Here is a tiny trained network, its code and every weight. The questions are about switching its units off for an input and a class, where a switched-off unit gives its printed mean instead of its output.

import numpy as np


def w(rows, s, z=0):
    codes = np.array(rows[::2]) - 128.0
    scale = np.full(codes.shape[1], s)
    scale[-1] = z or s
    return codes * scale


def f(y):
    return np.maximum(y, 0)


def log_softmax(a):
    a = a - a.max(-1, keepdims=True)
    return a - np.log(np.exp(a).sum(-1, keepdims=True))


def net(x, mask):
    res = np.array(x, float).reshape(1, 5) / 4 @ E
    y = f(res @ A[0][:, :-1].T + A[0][:, -1])
    res = res + np.where(mask, y, B[0][:, -1]) @ B[0][:, :-1]
    return log_softmax(res[-1] @ U[:, :-1].T + U[:, -1])


A, B = {}, {}
E = w([
[153,198,62],'x0',
[9,245,152],'x1',
[173,168,224],'x2',
[94,122,180],'x3',
[255,174,144],'x4',
],0.0053)
A[0] = w([
[136,100,122,209],'neuron 1',
[143,146,143,122],'neuron 2',
[162,138,176,64],'neuron 3',
[98,138,149,37],'neuron 4',
[140,92,194,1],'neuron 5',
[125,123,126,86],'neuron 6',
[140,141,154,98],'neuron 7',
[105,82,101,59],'neuron 8',
[145,154,173,171],'neuron 9',
[163,93,159,68],'neuron 10',
[156,70,121,167],'neuron 11',
[136,81,108,253],'neuron 12',
[127,149,37,154],'neuron 13',
[7,165,126,45],'neuron 14',
[108,84,114,100],'neuron 15',
[98,94,158,78],'neuron 16',
[123,117,117,87],'neuron 17',
],0.018,0.0062)
B[0] = w([
[141,91,170,203],'neuron 1',
[124,151,145,153],'neuron 2',
[83,167,183,161],'neuron 3',
[134,105,102,144],'neuron 4',
[186,66,98,151],'neuron 5',
[109,119,140,128],'neuron 6',
[104,147,136,146],'neuron 7',
[101,99,171,164],'neuron 8',
[135,165,211,197],'neuron 9',
[91,91,182,167],'neuron 10',
[141,111,205,219],'neuron 11',
[110,47,179,248],'neuron 12',
[228,55,96,214],'neuron 13',
[5,85,95,255],'neuron 14',
[89,120,169,171],'neuron 15',
[179,85,38,164],'neuron 16',
[126,122,146,132],'neuron 17',
],0.027,0.0074)
U = w([
[160,115,138,160],'0',
[162,207,20,1],'1',
[255,107,72,181],'2',
[105,90,112,87],'3',
[137,182,182,35],'4',
[164,200,173,137],'5',
[44,117,92,111],'6',
[159,74,178,200],'7',
],0.0077,0.011)

Each question gives the input, the list of numbers given to net, and the class t.
The units are the neurons (one row each of A and B). Each row of codes is followed by its name. A weight is (code - 128) times the scale printed after its matrix; where a second scale follows, it is the last column's (A, B and U).
mask holds one flag per neuron, in row order. A switched-off neuron (its flag False) gives its mean, the last column of its row in B, instead of its output. The means were averaged over made-up inputs and are rounded, as every weight is.
A unit's drop is (log p(t) with every unit on - log p(t) with that unit switched off) / (log p(t) with every unit on - log p(t) with every unit switched off).
The circuit of an input: a set's keep is (log p(t) with only the set's units on - log p(t) with every unit switched off) / (log p(t) with every unit on - log p(t) with every unit switched off). Starting from the 12 units with the biggest drops (on a tie, the unit counted first), units are removed one at a time, each time the one whose removal leaves the highest keep (on an exact tie, the one counted first), for as long as the keep stays at least 0.8.
circuit, biggest first: the units of the circuit, biggest drop first
unit that matters most: the unit with the biggest drop
k most important neurons: the k neurons with the biggest drops, biggest first
drop when u is switched off: that unit's drop, to one decimal
input [7,4,-4,-5,3], class 2: unit that matters most	neuron 13
input [5,-3,-5,0,7], class 2: circuit, biggest first	[neuron 13; neuron 14]
input [6,6,7,4,1], class 4: circuit, biggest first	[neuron 9; neuron 12; neuron 13]
input [8,3,5,-6,-4], class 2: circuit, biggest first	[neuron 13; neuron 12; neuron 11]
input [6,-6,-8,-3,5], class 2: 2 most important neurons	[neuron 13; neuron 14]
input [-2,2,-8,4,-1], class 6: 2 most important neurons	[neuron 14; neuron 11]
input [5,2,3,-7,6], class 5: drop when neuron 16 is switched off	0.2
input [-8,8,1,5,-2], class 6: drop when neuron 14 is switched off	0.2
input [3,-2,-3,2,5], class 2: drop when neuron 8 is switched off	0.1
input [1,0,0,-7,7], class 2: 2 most important neurons	[neuron 14; neuron 13]
